(in the rows, 128 means zero)
144, 106, 178, 114, 76, 119, 135, 122, 129, 160, 89, 131, 149, 155, 112, 184, 104, 132, 110, 141, 187, 171, 114, 124, 157, 153, 124, 104, 111, 110, 60, 106 | k_909
112, 112, 176, 126, 81, 143, 155, 118, 141, 149, 73, 148, 153, 143, 132, 183, 106, 136, 125, 117, 181, 171, 125, 120, 161, 156, 136, 131, 92, 123, 75, 109 | k_514
118, 122, 157, 124, 64, 135, 146, 110, 141, 134, 48, 143, 154, 156, 126, 176, 108, 129, 127, 113, 184, 175, 135, 117, 167, 157, 126, 129, 92, 131, 72, 105 | k_903
94, 123, 136, 83, 195, 81, 177, 155, 148, 165, 114, 175, 171, 133, 128, 175, 122, 163, 77, 117, 157, 135, 87, 169, 137, 146, 153, 116, 120, 159, 135, 94 | k_999
132, 104, 163, 116, 77, 120, 144, 126, 144, 157, 81, 131, 144, 165, 120, 164, 124, 132, 129, 137, 187, 169, 97, 121, 157, 155, 122, 114, 110, 104, 70, 110 | k_999
114, 121, 184, 131, 72, 146, 138, 126, 144, 148, 68, 145, 159, 153, 129, 190, 107, 135, 139, 131, 188, 170, 132, 104, 163, 155, 114, 137, 93, 124, 68, 102 | k_160
97, 109, 144, 90, 175, 96, 176, 130, 144, 167, 107, 175, 152, 97, 124, 181, 124, 145, 50, 139, 171, 118, 87, 182, 130, 188, 145, 114, 127, 161, 121, 78 | k_698
108, 134, 152, 81, 183, 105, 179, 140, 147, 157, 100, 185, 158, 118, 128, 187, 118, 153, 33, 123, 148, 111, 97, 154, 147, 169, 147, 119, 125, 166, 116, 89 | k_163
146, 111, 159, 111, 82, 109, 128, 140, 133, 158, 66, 148, 134, 149, 132, 171, 107, 141, 131, 127, 188, 165, 105, 103, 155, 188, 132, 117, 100, 141, 48, 90 | k_458
90, 127, 162, 85, 195, 98, 173, 155, 140, 162, 114, 182, 174, 128, 135, 189, 111, 168, 57, 114, 154, 116, 100, 170, 140, 148, 160, 122, 121, 153, 137, 103 | k_514
89, 122, 140, 88, 180, 86, 185, 138, 149, 171, 99, 178, 156, 105, 124, 174, 132, 158, 58, 128, 162, 122, 81, 177, 133, 168, 149, 115, 125, 161, 130, 91 | k_999
92, 128, 136, 93, 168, 88, 194, 140, 136, 182, 101, 178, 160, 99, 131, 171, 128, 152, 59, 135, 165, 116, 98, 178, 132, 169, 149, 113, 117, 174, 120, 86 | k_57
125, 120, 143, 128, 74, 145, 151, 117, 148, 139, 58, 160, 151, 155, 125, 174, 115, 131, 131, 122, 174, 175, 141, 118, 167, 159, 124, 133, 86, 135, 73, 108 | k_140
140, 119, 146, 112, 81, 128, 144, 129, 129, 145, 59, 145, 146, 162, 127, 153, 120, 134, 156, 122, 184, 159, 120, 113, 164, 184, 148, 124, 98, 136, 67, 97 | k_57
148, 103, 169, 107, 82, 110, 132, 126, 126, 162, 92, 129, 137, 160, 118, 174, 108, 136, 113, 142, 188, 165, 102, 127, 153, 158, 125, 97, 120, 103, 57, 103 | k_909
143, 104, 173, 115, 85, 121, 121, 132, 135, 155, 63, 159, 138, 156, 123, 178, 111, 139, 139, 140, 186, 162, 109, 110, 154, 180, 130, 122, 108, 131, 62, 91 | k_160
141, 102, 164, 121, 73, 139, 140, 119, 135, 158, 82, 121, 137, 157, 122, 177, 116, 126, 120, 156, 208, 160, 103, 128, 157, 164, 116, 109, 113, 97, 62, 105 | k_698
164, 107, 165, 102, 89, 117, 126, 125, 122, 163, 89, 125, 141, 163, 115, 173, 101, 141, 120, 145, 193, 163, 104, 124, 155, 159, 122, 95, 121, 111, 60, 113 | k_909
86, 127, 145, 90, 191, 99, 172, 150, 145, 157, 107, 173, 182, 117, 132, 196, 119, 154, 64, 130, 170, 121, 94, 171, 134, 160, 158, 126, 113, 151, 129, 87 | k_698
109, 118, 164, 136, 49, 137, 151, 108, 146, 142, 50, 144, 165, 142, 127, 187, 104, 127, 132, 117, 184, 180, 137, 113, 162, 152, 127, 135, 88, 133, 67, 101 | k_903
111, 137, 160, 81, 166, 103, 164, 140, 135, 151, 103, 181, 168, 112, 114, 196, 110, 149, 26, 130, 151, 118, 94, 157, 142, 170, 146, 118, 138, 160, 117, 87 | k_909
111, 125, 155, 73, 183, 88, 162, 138, 131, 170, 100, 184, 156, 97, 114, 190, 112, 162, 48, 130, 163, 121, 93, 172, 129, 183, 142, 105, 136, 161, 117, 92 | k_909
107, 131, 141, 90, 178, 99, 168, 151, 146, 165, 104, 189, 163, 129, 126, 177, 111, 159, 56, 134, 139, 114, 107, 158, 140, 160, 144, 118, 120, 178, 125, 98 | k_140
120, 132, 166, 129, 86, 146, 159, 118, 150, 153, 72, 133, 163, 146, 129, 183, 104, 133, 132, 120, 176, 171, 131, 114, 166, 149, 130, 130, 77, 130, 66, 106 | k_163
166, 112, 157, 111, 96, 124, 138, 121, 137, 162, 76, 134, 138, 156, 124, 159, 105, 139, 135, 136, 173, 155, 104, 116, 159, 176, 140, 108, 106, 137, 58, 103 | k_163
107, 138, 158, 94, 159, 110, 188, 142, 155, 158, 101, 190, 168, 110, 128, 191, 125, 155, 40, 133, 142, 120, 111, 160, 144, 172, 137, 117, 144, 176, 119, 101 | k_140
115, 133, 137, 96, 180, 106, 171, 157, 143, 175, 109, 191, 164, 121, 127, 183, 113, 165, 60, 147, 143, 115, 104, 170, 136, 142, 146, 113, 122, 166, 129, 98 | k_140
92, 131, 150, 89, 170, 91, 173, 141, 143, 165, 94, 174, 175, 115, 133, 182, 110, 164, 65, 121, 157, 117, 104, 166, 137, 155, 151, 115, 125, 171, 127, 98 | k_903
82, 144, 151, 91, 187, 98, 181, 159, 137, 160, 109, 173, 190, 128, 135, 165, 120, 158, 84, 116, 144, 108, 111, 158, 141, 159, 168, 131, 108, 171, 135, 96 | k_57
105, 138, 146, 81, 183, 100, 181, 141, 146, 163, 102, 185, 152, 117, 128, 186, 120, 154, 26, 122, 150, 112, 93, 162, 148, 164, 143, 113, 125, 168, 114, 89 | k_163
100, 144, 159, 93, 170, 116, 189, 133, 151, 159, 113, 175, 168, 107, 127, 186, 113, 144, 25, 127, 139, 118, 104, 154, 149, 158, 138, 122, 124, 173, 118, 91 | k_163
176, 98, 143, 102, 109, 128, 132, 116, 127, 147, 61, 139, 118, 158, 125, 159, 115, 138, 135, 137, 195, 153, 91, 127, 152, 205, 132, 105, 124, 135, 62, 98 | k_698
108, 128, 139, 85, 185, 94, 183, 133, 145, 175, 111, 175, 148, 105, 129, 173, 117, 154, 38, 132, 151, 109, 88, 170, 141, 168, 149, 107, 119, 176, 115, 85 | k_163
159, 111, 156, 118, 80, 123, 136, 130, 138, 163, 61, 151, 135, 161, 127, 172, 109, 143, 140, 146, 176, 160, 114, 109, 153, 176, 129, 110, 107, 137, 53, 108 | k_140
95, 124, 149, 94, 178, 94, 183, 130, 143, 174, 103, 181, 157, 93, 133, 179, 111, 150, 54, 138, 142, 123, 90, 186, 123, 177, 126, 124, 125, 161, 119, 88 | k_777
116, 113, 158, 83, 179, 93, 173, 126, 133, 176, 113, 173, 149, 94, 113, 177, 114, 158, 39, 134, 156, 111, 90, 185, 130, 188, 140, 102, 137, 166, 121, 88 | k_909
103, 121, 155, 92, 170, 99, 178, 127, 145, 166, 89, 184, 146, 96, 129, 186, 110, 148, 54, 136, 146, 122, 91, 180, 125, 201, 120, 129, 133, 160, 116, 81 | k_777
92, 125, 144, 88, 187, 101, 169, 145, 145, 159, 103, 170, 167, 120, 128, 183, 118, 155, 63, 125, 167, 112, 89, 175, 136, 177, 155, 124, 118, 160, 127, 84 | k_698
96, 134, 150, 97, 171, 105, 194, 142, 136, 176, 99, 179, 159, 97, 126, 170, 126, 158, 66, 133, 157, 108, 106, 177, 135, 175, 146, 116, 130, 175, 130, 91 | k_57
118, 115, 168, 119, 64, 113, 132, 139, 135, 159, 85, 126, 141, 152, 137, 172, 113, 135, 121, 139, 198, 155, 108, 100, 153, 164, 118, 115, 111, 110, 52, 101 | k_458
124, 116, 153, 122, 63, 120, 153, 126, 132, 159, 72, 122, 151, 163, 133, 170, 116, 128, 131, 142, 201, 153, 118, 105, 157, 161, 126, 119, 108, 122, 62, 101 | k_57
135, 101, 170, 116, 71, 118, 127, 129, 135, 159, 82, 144, 137, 154, 126, 175, 119, 132, 124, 155, 195, 158, 107, 119, 152, 165, 114, 113, 125, 104, 65, 98 | k_160
97, 138, 159, 88, 161, 111, 174, 144, 138, 153, 97, 198, 153, 106, 129, 195, 114, 148, 20, 130, 148, 122, 89, 152, 143, 155, 148, 122, 137, 158, 119, 94 | k_514
157, 107, 169, 106, 95, 112, 119, 129, 125, 154, 67, 141, 139, 159, 112, 169, 99, 147, 138, 125, 174, 149, 101, 120, 147, 192, 142, 112, 122, 131, 64, 96 | k_909
108, 120, 164, 126, 86, 143, 151, 113, 145, 136, 56, 156, 154, 142, 133, 184, 107, 127, 138, 119, 168, 177, 126, 124, 154, 174, 118, 149, 85, 115, 68, 93 | k_777
146, 100, 152, 103, 115, 121, 134, 136, 135, 152, 69, 153, 137, 171, 117, 154, 118, 154, 154, 120, 180, 158, 98, 123, 153, 170, 139, 117, 107, 125, 82, 107 | k_999
145, 103, 162, 109, 86, 103, 123, 141, 133, 159, 68, 153, 125, 153, 127, 162, 106, 145, 129, 120, 180, 154, 100, 106, 151, 199, 133, 117, 108, 151, 51, 85 | k_458
98, 132, 163, 93, 168, 115, 177, 141, 139, 151, 102, 193, 151, 113, 129, 190, 114, 148, 14, 129, 142, 108, 89, 159, 145, 160, 152, 126, 135, 158, 129, 90 | k_514
98, 127, 143, 88, 187, 91, 186, 136, 146, 179, 96, 182, 149, 100, 129, 195, 119, 159, 42, 133, 167, 121, 99, 173, 139, 162, 146, 108, 116, 163, 116, 85 | k_163
99, 140, 156, 88, 154, 92, 170, 157, 144, 157, 99, 189, 161, 103, 129, 203, 114, 149, 31, 128, 164, 136, 103, 145, 144, 172, 133, 121, 137, 171, 111, 81 | k_458
102, 121, 139, 92, 176, 91, 180, 141, 144, 182, 99, 196, 148, 104, 127, 182, 121, 161, 51, 142, 154, 121, 106, 172, 131, 167, 135, 106, 122, 175, 118, 97 | k_140
100, 133, 162, 95, 154, 106, 185, 138, 147, 152, 84, 183, 174, 111, 133, 203, 116, 156, 42, 124, 159, 123, 107, 162, 142, 164, 142, 123, 139, 161, 123, 89 | k_903
126, 116, 162, 118, 68, 125, 149, 131, 128, 159, 79, 129, 149, 166, 128, 163, 122, 131, 132, 143, 196, 153, 120, 110, 159, 156, 125, 115, 109, 109, 64, 111 | k_57
93, 126, 152, 89, 159, 84, 166, 148, 142, 176, 101, 181, 145, 95, 124, 178, 114, 156, 47, 126, 164, 121, 97, 163, 136, 188, 132, 116, 125, 180, 112, 81 | k_458
106, 123, 146, 87, 176, 92, 189, 123, 149, 180, 104, 173, 145, 93, 127, 177, 121, 149, 33, 133, 157, 114, 92, 178, 138, 184, 138, 106, 122, 172, 114, 85 | k_163
106, 146, 152, 93, 167, 116, 182, 135, 150, 160, 105, 173, 163, 107, 124, 183, 113, 144, 26, 132, 140, 107, 94, 159, 148, 166, 146, 124, 125, 171, 119, 87 | k_163
96, 134, 155, 93, 165, 125, 172, 144, 144, 144, 94, 186, 165, 111, 123, 212, 118, 143, 39, 138, 170, 126, 98, 152, 144, 167, 143, 131, 131, 147, 120, 78 | k_698
135, 115, 159, 117, 80, 124, 149, 120, 140, 168, 88, 118, 143, 153, 131, 170, 112, 134, 118, 145, 191, 151, 108, 118, 157, 151, 123, 105, 109, 108, 57, 109 | k_163
128, 104, 157, 114, 81, 113, 145, 124, 142, 157, 81, 128, 141, 161, 124, 165, 122, 132, 131, 141, 192, 165, 97, 118, 151, 160, 123, 113, 119, 105, 75, 105 | k_999
91, 136, 149, 84, 185, 84, 164, 161, 139, 166, 108, 177, 167, 114, 137, 186, 113, 161, 53, 125, 162, 118, 98, 149, 140, 166, 151, 120, 112, 170, 117, 86 | k_458
111, 112, 165, 133, 82, 147, 149, 113, 144, 144, 61, 139, 150, 145, 125, 190, 111, 124, 131, 128, 196, 171, 122, 122, 159, 168, 128, 136, 82, 117, 69, 94 | k_698
93, 128, 150, 84, 174, 84, 170, 152, 140, 175, 105, 180, 147, 100, 134, 177, 120, 161, 43, 123, 163, 112, 88, 163, 137, 186, 141, 113, 118, 175, 109, 82 | k_458
155, 115, 166, 109, 98, 111, 122, 144, 128, 161, 66, 147, 125, 152, 127, 171, 102, 148, 138, 133, 186, 163, 109, 106, 153, 189, 131, 110, 111, 140, 58, 95 | k_458
127, 124, 160, 130, 73, 149, 151, 125, 147, 153, 63, 151, 154, 152, 131, 180, 110, 141, 141, 133, 176, 166, 134, 109, 161, 158, 125, 127, 89, 132, 62, 111 | k_140
108, 132, 145, 90, 188, 105, 181, 146, 143, 180, 99, 189, 155, 107, 133, 185, 119, 170, 65, 143, 153, 115, 107, 169, 133, 163, 139, 106, 122, 168, 120, 104 | k_140
168, 115, 139, 104, 100, 115, 139, 121, 136, 164, 69, 133, 131, 152, 126, 165, 106, 140, 131, 137, 188, 158, 100, 122, 157, 178, 136, 102, 111, 136, 58, 99 | k_163
94, 142, 167, 97, 158, 117, 166, 145, 145, 153, 97, 194, 166, 104, 126, 199, 114, 145, 46, 138, 151, 129, 105, 148, 143, 164, 128, 132, 133, 165, 121, 83 | k_160
